Each row has a name. After each piece below comes the name of the row it's from, unless a question asks for something else. Each question is about the rows just above it.

[ 95 126 132 161 129 130 138 125 125 107] -> Z637
[128 132 126 107 130  95 138 125 125 128] -> Z500
[161 126 107 125 125  95 132 138 128 130] -> Z976
[125 107 126] is which row, read backwards? => Z976
Which row holds these entries in another order? [130 128 138 132  95 125 125 107 126 161] => Z976
Which row holds [126 107 125 125  95 132 138 128 130]? => Z976
[107 125 161 125 126 132 130  95 138 128] is which row reordered? => Z976
The row with [125  95 132 138 128] is => Z976
Which row holds [128 132]? => Z500

[112 134 101 108 153 131 126 122 117 133] -> Z500
[118 117 116 124 123 118 118 134 136 124] -> Z395
[133 134 121 111 138 128 121 124 107 112] -> Z637
[131 115 121 137 117 136 130 130 145 101] -> Z7
[129 117 125 153  92 148 130 152 134 144] -> Z331
[129 126 143 106 123 102 137 120 118 120] -> Z81
[120 137 102 106 143 129 118 126 120 124] -> Z884
Which row holds these entries in another order? [126 129 143 120 106 120 102 124 137 118] => Z884
Which row holds these entries in another order? [124 120 126 118 129 143 106 102 137 120] => Z884

[118 116 119 125 146 106 141]  Z81
[ 97 143 175 167 121 130 114]  Z395
[128 108 140 129 109 153 107]  Z597
[116 121 116 125 122 119 135]  Z704
[119 134 136 120 113 139 136]  Z7
[134 136 113 119 136 119 139]  Z976
[136 119 139 134 136 113 119] is which row reordered? => Z976
[135 119] is which row, read backwards? => Z704
[125 116 121] is which row, read backwards? => Z704
[119 116] is which row, read backwards? => Z81
Which row holds [136 139] read backwards? => Z7

[ 94 146 132 145] : Z505
[164  78 182 138] : Z884
[104 187 109 148] : Z597
[107 148 109 187] : Z331
Which row holds [107 148 109 187]? => Z331
[148 104 187 109] is which row reordered? => Z597
asked: [187 109] => Z597

[ 94 106 128 104 119 115 127 117 111 131 132 113] = Z884
[123 128 129 111  89 149 124 133 170  88 120 148] = Z271
[124 147 128  88 111 133 149 120 170  89 129 123] = Z637
[127  99 117 152 138 103  96 127  81 156 129 119] = Z976
[122 152 121  98 118 141 153 110 155  92 133 137] = Z597
Which row holds [152 117] read backwards? => Z976
The row with [170  88] is => Z271
asked: [123 128 129 111  89 149 124 133 170  88] => Z271
Put [148 123 128 129 111  89 149 124 133 170  88 120] back in order: which row is it? => Z271
Which row holds these entries in another order? [ 89 129 123 124 147 128  88 111 133 149 120 170] => Z637

[143 124 134 147 135 128 143 135 110 104 119 110 146 112 147 102 146 143
 135 149 117  96] : Z884
[141 134 138 146 132 102 138 112 138  94 137 134 102 146  99 119 132 135
 114 143 145 116] : Z271
[143 124 134 147 135 128 143 135 110 104 119 110 146 112 147 102 146 143
 135 149 128 151] : Z7
[132 128 124 148 103 141 132 102 102 123 116 118 107 121 167 150 115 136
 132 139 115 122] : Z637
[122 118 115 125 121 117 104 148 130 109 153  85 105 130 131 142 127 123
 163 164 112 133] : Z704
[116 112 123 144 128 143 128 110 139  78 121 130 126 146  99 125 113 100
 111 146 139 116] : Z597
[143 136 146 104 117  97  97 117 125 112 127 117 151  84 133 106 122 135
 147 131 136 122] : Z81
[138  94 147 115 132 151 119 114 109 101 119 103 149 145 120 114 160 139
 119 109 128 142] : Z331
[ 84 136 134 146 133 145 111 105 114 115 131 114 112 120 157 126 135 143
 138 129 114 109] : Z505
[116 112 123 144 128 111 115 110 139  78 121 130 126 146  99 125 113 100
 111 146 127 166] : Z976
[131 104 127 126 131 137 130 134 127 116 140 115 139 108 136 170 154 120
 133 167 129 120] : Z500
asked: [143 124 134 147 135 128 143 135 110 104 119 110 146 112 147 102 146 143
 135 149 117  96] => Z884
Which row holds [141 132]? => Z637
asked: [109 153  85 105 130 131 142 127 123 163 164] => Z704
Which row holds these entries in another order? [133 122 118 115 125 121 117 104 148 130 109 153  85 105 130 131 142 127
 123 163 164 112] => Z704
[145 143] is which row, read backwards? => Z271

[125 109 131 158 133 108 125 112 124 130] = Z976
[119  81 146 135 118 123 178 115 114 123] = Z81
[109 125 122 154 143 135 148 109 137 124] = Z331
[123 115 135  81 118 118 123 178 114 146] = Z884
[114 118  81 178 123 146 118 123 135 115] is which row reordered? => Z884
[109 148 135 143 154 122 125] is which row, read backwards? => Z331
The row with [148 109 137 124] is => Z331
asked: [123 178 114] => Z884
[125 109] is in which row? => Z976
Where do [ 81 146 135 118 123 178 115 114 123] appear? => Z81
Which row holds [135 146] read backwards? => Z81

[100 163 174 137 145 121] -> Z704
[154 135 149 126 116 148] -> Z637
[125 154 149 116 135 148] -> Z271
[174 137 100 163 135 148] -> Z395
[116 126] is which row, read backwards? => Z637
The row with [174 137 100 163 135 148] is => Z395
Where do [100 163 174 137] appear? => Z704
Which row holds this, read backwards? [116 126 149 135] => Z637
[154 149 116 135] is in which row? => Z271
Put [148 135 116 149 154 125] back in order: which row is it? => Z271

[135 155 137 166 110] = Z500
[124 123  96 138 155] = Z976
[135 155 137 166 100] = Z271
[163 133 120 114 164] = Z597
[114  82 175 105 123] = Z884
[115  86 159  99 121] = Z331
[128 150  87 142 175] = Z637
[105 114 175  82 124] = Z395
[126 137 135 103 114] = Z81
[100 135 137 156 166] = Z704
Which row holds these entries in another order? [105 123 114  82 175] => Z884
[100 166 137 155 135] is which row reordered? => Z271
Which row holds this, read backwards? [105 175  82 114] => Z884

[163 161  99 141 170 100]  Z81
[157 142  82 134 145 105]  Z500
[123 108 115 115 108 146]  Z884
[146 115 108 108 123 116]  Z505
[155 157 106 134 168 104]  Z395
[108 115 146 116 122 108]  Z976
[135 107 102 122 120 152]  Z331
Which row holds these entries in another order? [108 108 115 115 123 146] => Z884
[157 142  82 134 145] is in which row? => Z500
[105 145 134] is which row, read backwards? => Z500
[116 123 108 108 115 146] is which row reordered? => Z505
Which row holds [141 170 100]? => Z81
[ 82 142 157] is which row, read backwards? => Z500
Which row holds [104 168 134 106 157] read backwards? => Z395

[ 74 130  81 103 130 130] : Z395
[159 160  85 115  98 154] : Z81
[ 75 113 115 137 115 109] : Z884
[ 95 110 105 130 121  81] : Z7
[ 98 121 152  87 139 160] : Z637
[116 138 173 120  72  93] : Z500
[116 138 173 163 150 160] : Z271
[107  99  97 121  98 115] : Z704
asked: [ 97 121] => Z704
Which row holds [116 138 173 163 150 160]? => Z271

[107  77 134 149 123 109 114 118 142 129 153 143 118 149 120 139 152 159
 109 134 141 164 103 111 161]  Z331
[129 131 124 133 124 127 126 128 130 138 134 126 133 125 121 131 134 125
 122 137 127 132 132 127 118]  Z637
[128 130 127 131 128 129 127 126 127 133 130 128 131 126 126 129 133 125
 127 130 129 129 131 128 122]  Z395
[110 146 126 143 133 129 128 128 128 125 128 128 128 132 130 129 128 127
 126 126 129 129 125 127 130]  Z505
[133 135 122 138 116 127 129 130 139 144 139 121 134 124 113 135 135 125
 110 147 126 143 127 126 116]  Z884
[110 114 118 126 134 123 123 132 132 124 134 129 127 141 128 133 127 133
 120 133 129 135 113 125 137]  Z7
asked: [127 133 130 128 131 126 126 129] => Z395
Which row holds these entries in another order? [134 126 133 133 118 127 127 130 125 122 129 127 124 138 121 132 124 125
 128 126 131 137 131 134 132] => Z637
Which row holds [109 114 118]? => Z331
Which row holds [143 126 147 110] read backwards? => Z884

[125  74 143 110 138 127] : Z271
[142 135 143 110 138 127] : Z704
[132  73 142 110 139 126] : Z81
[140 180 138 120 118 140] : Z395
[125 147  99 118 135 129] : Z976
[129  70 136 113 136 125] : Z500
[138  74 110 125 143 128] : Z884
asked: [135 143] => Z704
Put [140 118 120 138 180 140] back in order: which row is it? => Z395
Which row holds this, read backwards? [110  74] => Z884
[127 125  74 143 110 138] is which row reordered? => Z271
Which row holds [136 113 136  70] read backwards? => Z500

[108 134 144 134 131 128 180 123 119 125 130 106] -> Z884
[126 104 150 144 126 144 127  84 100 109 136 110] -> Z637
[ 96 143 126 146 124 155 165 113 161 112 114 128] -> Z505
[112 143 114 165 155 146 128 126 160  96 113 124] -> Z500
[ 96 112 113 114 124 126 128 143 146 155 161 165] is which row reordered? => Z505
asked: [134 144] => Z884
[128 131 134] is which row, read backwards? => Z884
Where do [113 161 112] appear? => Z505
Which row holds [ 96 160 126 128 146 155 165 114] read backwards? => Z500
asked: [155 165] => Z505
Which row holds these entries in another order? [113 146 160 126 124 143 155 114  96 165 112 128] => Z500

[124 126 126 133 135 134 135 120 128 115 123 132 118 188 128 123 128 110
 140  97 130 125 121 124 124 123] -> Z81
[136 131 129 124 129 116 123 132 127 126 124 140 131 120 135 131 132 131
 129 116 129 135 135 126 126 128] -> Z505
[136 131 129 124 129 135 123 132 127 126 124 140 131 120 135 131 123 131
 129 116 129 135 135 126 126 128] -> Z7
[121 123 134 124 130  97 119 118 133 140 123 188 132 128 126 123 110 128
 126 124 127 124 135 125 135 115] -> Z395
[128 134 131 120 132 125 121 125 121 129 120 157 129 122 121 124 119 134
 133 115 129 137 135 125 123 122] -> Z976
[121 123 134 124 130  97 119 118 133 140 123 188 132 128 126 123 110 128
 126 124 128 124 135 125 135 115] -> Z331
[132 132 129 127 132 126 119 135 126 127 119 139 137 126 128 124 126 128
 131 116 125 132 135 125 131 124] -> Z704
asked: [129 116 123 132 127 126 124 140 131] => Z505
Which row holds these entries in another order? [128 126 126 135 135 129 116 129 131 132 131 135 120 131 140 124 126 127
 132 123 116 129 124 129 131 136] => Z505
asked: [136 131 129 124 129 135 123 132 127 126 124 140 131 120 135 131 123 131
 129 116 129 135 135 126 126 128] => Z7
Put [ 97 110 115 118 119 121 123 123 123 124 124 124 125 126 126 128 128 128
 130 132 133 134 135 135 140 188] back in order: which row is it? => Z331
[132 126 119] is in which row? => Z704
Which row holds these entries in another order? [116 116 120 123 124 124 126 126 126 127 128 129 129 129 129 131 131 131
 131 132 132 135 135 135 136 140] => Z505
Which row holds [136 131 129 124 129 116 123 132 127 126 124 140 131 120 135 131 132 131
 129 116 129 135 135 126 126 128]? => Z505

[131 123 133 128 136 136 132] : Z331
[141 149 108 126 136 142 135] : Z976
[103 145 123 139 139 131 128] : Z637
[144 133 121 132 131 133 113] : Z597
[103 130 139 139 145 127 124] : Z884
[139 139 127 131 103 145 124] : Z81
[112 107 118 131 133  98 124] : Z7
[133 134 132 121 131 113 144] : Z395
[117 131 127 132 136 144 148] : Z271
[130 103] is which row, read backwards? => Z884
[103 124 127 130 139 139 145] is which row reordered? => Z884
Put [145 127 124 103 130 139 139] back in order: which row is it? => Z884
[124 139 139 127 131 103 145] is which row reordered? => Z81
Which row holds these entries in another order? [113 121 131 132 133 133 144] => Z597
[132 131 133] is in which row? => Z597
Put [103 124 145 131 127 139 139] back in order: which row is it? => Z81

[107  82 104 104 189 153 110  93] : Z637
[119 107  82 104 104 189 152 110] : Z976
[ 73 116 148 128 175 143 182 152] : Z395
[152 102  98 108 190 152 128  96] : Z331
[143 152 182 116 175  74 148 128] : Z7
asked: [107  82 104 104 189 152 110] => Z976
Put [104 104 189 153 110  93 107  82] back in order: which row is it? => Z637
[ 93 110 153 189 104] is which row, read backwards? => Z637
Which row holds these entries in another order? [ 74 148 175 143 152 182 128 116] => Z7
The row with [116 148 128 175 143 182] is => Z395

[131 119 127 137 107 126 130 136 135 133 146 124 131 123 148 150 125 134
 129 118 124 135 130 129 133 145 126 130 131 124 134 134 119 132 127 120
 137 127 120 144 124 138 150 144 127 123 124 143] -> Z81
[127 124 127 131 132 125 127 129 127 128 126 131 125 130 123 131 129 124
 128 129 128 124 132 131 129 121 126 132 130 128 124 128 127 122 130 128
 131 129 126 123 129 126 122 125 121 130 130 126] -> Z271
[112 162 147  98 145 155 123 113 123 125  91 130 137 128 109  78 130 129
 129 136 149 127 124  94 123 118 116 125 123 131 120 123 116 126 137 117
 139 122 116 122 117 137 118 119 119 118 126 137] -> Z597
[112 162 147  98 145 155 123 113 123 125  91 130 137 128 109  78 130 129
 129 136 149 127 124  94 101 100 128 110 114 132 115 112 137 137 127 121
 113 120 126  94 115 122  93  94 144 113 132 120] -> Z500
Which row holds [112 162 147  98 145 155 123 113 123 125  91 130 137 128 109  78 130 129
 129 136 149 127 124  94 123 118 116 125 123 131 120 123 116 126 137 117
 139 122 116 122 117 137 118 119 119 118 126 137]? => Z597
Where do [126 137 117 139 122 116 122 117 137 118 119 119] appear? => Z597
Where do [127 129 127 128 126] appear? => Z271

[120 140 171 120]  Z637
[134 143 115 134]  Z505
[116 101 138  73]  Z81
[118 107 191  80]  Z395
[ 79 138  79  78]  Z884
[120 120 141 171]  Z976
[148 143 115 134]  Z7
[112 153 157 191]  Z331
[150 126 103 118]  Z271
[ 79  77 138  79]  Z597
[173 138  72 115]  Z704
Which row holds these entries in another order? [ 79  79 138  77] => Z597
[ 72 115 173 138] is which row reordered? => Z704
[ 79 138  77  79] is which row reordered? => Z597
[191 157 153] is which row, read backwards? => Z331
Where do [107 191  80] appear? => Z395
Which row holds this, read backwards? [141 120 120] => Z976

[119 126 158 126 117 150] -> Z976
[137 166 122 133 142 143] -> Z884
[166 133 137 142 143 123] -> Z271
[138 156  88 179 174 146] -> Z331
[161 101 126 116  99 118] -> Z597
[127 140  88 164 160 179] -> Z395
[119 126 158 126 114 112] -> Z704
[179 156 145  88 138 174] -> Z637
[164 179  88 160 140 128] -> Z505
[127 124 124 147 124 166] -> Z500
[163 142 133 122 123 101] -> Z81
Which row holds these entries in another order? [143 123 166 133 137 142] => Z271
Which row holds this, read backwards? [101 161] => Z597
Put [160 179 127 140  88 164] back in order: which row is it? => Z395
Put [ 88 179 156 174 138 146] back in order: which row is it? => Z331
asked: [119 126 158 126 117 150] => Z976
[101 116 126  99 161 118] is which row reordered? => Z597

[110 140 114 122 101 136 126] = Z884
[ 87 166 145  80 150 158  97] = Z331
[113 127 126 127 143 114 145] = Z597
[103 118 123 153  92 113 123] = Z704
[144 119  91 116 130 115 132] = Z505
[152  77 122 187 149 124 103] = Z271
[107 123 138  76 124 118 102] = Z637
[126 122  87 143 126 109 179] = Z7
[122 124  76 103 152 149 187] = Z500
[131 111 110 155 128 117 148] = Z395
[166 150 107 103 109 117 138] = Z81
[112 146 168 123 126  94  86] = Z976
Which row holds [103 124 149 187 122  77] read backwards? => Z271
Which row holds these entries in another order? [ 91 115 116 119 130 132 144] => Z505
[ 94 126 123 168 146] is which row, read backwards? => Z976
Which row holds these entries in another order? [ 76 187 103 124 122 152 149] => Z500
The row with [152  77 122] is => Z271

[125 135 153 115 125 147 112 113 126 100 121  91 121 141 121 113 117 119
 115 111 125 117 134 111 127 121 116 131 140 109 122 135 137] : Z331
[122 128 136 122 131 140 128 128 127 130 133 109 122 137 126 120 119 124
 114 121 133 123 132 119 133 125 128 133 137 120 126 126 129] : Z500
[127 135 148 117 127 144 117 118 127 110 125  99 122 139 123 116 118 122
 117 115 126 118 134 114 128 122 120 130 137 113 122 133 134] : Z81
[131 174 174 108 131 164 121 119 131 117 139  68 112 153 121 100 106 116
  92 105 136 109 142 101 136 115 126 141 147 103 119 133 132] : Z395
[ 87 150 163 109 140 148 104 125  91  97  98 101 135 128 124 157  96 102
 127 111 122 142 113 115 139 137  87 126 166  96 132 102 143] : Z7
[112 177 158 117 142 147 130 139 111 138 130 106 124 134 130 138 105 114
 110 120 137 134 125 120 145 132 117 137 152 112 130 106 128] : Z505
[174 158 117 142 147 150 110 113 126  99 120  87 121 142 120 112 115 118
 113 110 125 117 135 108 127 119 115 130 141 107 120 135 137] : Z271
[102 115 141 101 118 106 111 110 105 138 117 163 138 110 121 125 144 127
  94 104 148 127 118 112 132 119 108 114 139  74 125 125 156] : Z637
[ 96 161 156 115 142 144 117 134  98 118 112 110 132 128 128 154 101 107
 123 118 128 141 117 119 143 138 100 130 160 105 132 100 135] : Z976
[125 141 163 110 125 156 106 110 127  94 121  75 118 148 118 105 111 115
 108 104 125 112 138 102 127 117 114 132 144 101 119 138 139] : Z884
Put [ 87  87  91  96  96  97  98 101 102 102 104 109 111 113 115 122 124 125
 126 127 128 132 135 137 139 140 142 143 148 150 157 163 166] back in order: which row is it? => Z7
Which row holds [125 110 127 118 117] read backwards? => Z81
[147 142 117 158 177] is which row, read backwards? => Z505
[139 138 119 101 144 132 114 117 127 102 138 112 125 104 108 115 111 105
 118 148 118  75 121  94 127 110 106 156 125 110 163 141 125] is which row reordered? => Z884
asked: [101 118 106] => Z637
Put [137 142 150 125 113 135 112 113 121 158 117 107 127 135 108 147 119 120
  87 118 120 130 174 141 142 117 115 110 110 126 120 115  99] back in order: which row is it? => Z271
Which row holds this, read backwards? [115 119 127 108 135 117 125 110 113 118 115] => Z271

[124 138 150 116 128 134 129 117 121 112 112 114 123 114 125 127 127 129
 131 128 113 131 119 111 118 145 107 130 127 127 124 141 139 118  91 107
 118 124 137 116 113 120  92 115 124 125 135 121 142 114  98 101 118 114
 124] : Z505
[124 138 150 116 128 134 129 117 121 112 112 114 123 114 125 127 127 129
 131 128 113 131 119 111 118 145 107 130 127 127 124 141 139 118  91 107
 118 124 137 116 113 120  92 115 124 125 135 108 147  98 114 159 122 128
 137] : Z81
[118 124 137 116 113 120  92 115 122 125 135 108 123 114 125 127 127 129
 131 128 113 131 119 111 118 145 107 130 127 127 124 141 139 118  91 107
 118 124 137 116 113 120  92 115 124 125 135 108 147  98 121 137 151 117
 148] : Z331
[142 114] is in which row? => Z505
asked: [124 138 150 116 128 134 129 117 121 112 112 114 123 114 125 127 127 129
 131 128 113 131 119 111 118 145 107 130 127 127 124 141 139 118  91 107
 118 124 137 116 113 120  92 115 124 125 135 108 147  98 114 159 122 128
 137] => Z81
asked: [122 125 135 108 123 114 125 127 127 129 131 128] => Z331

[111 157 139 117 158 156 182 134 134 119] : Z637
[116 120 154  69 118 181 105 124 117 144] : Z505
[114 144 115 150 119  99 130 105 134 155] : Z81
[115 155  98 171  94  92 131  77 159 148] : Z884
[112 164 144 121 156 158 181 135 133 118] : Z704
[115 119 160  98  86 151 114 129  86 145] : Z500
[118 133 135 181 158 156 121 144 164 112] is which row reordered? => Z704
Which row holds [159  77 131  92] read backwards? => Z884

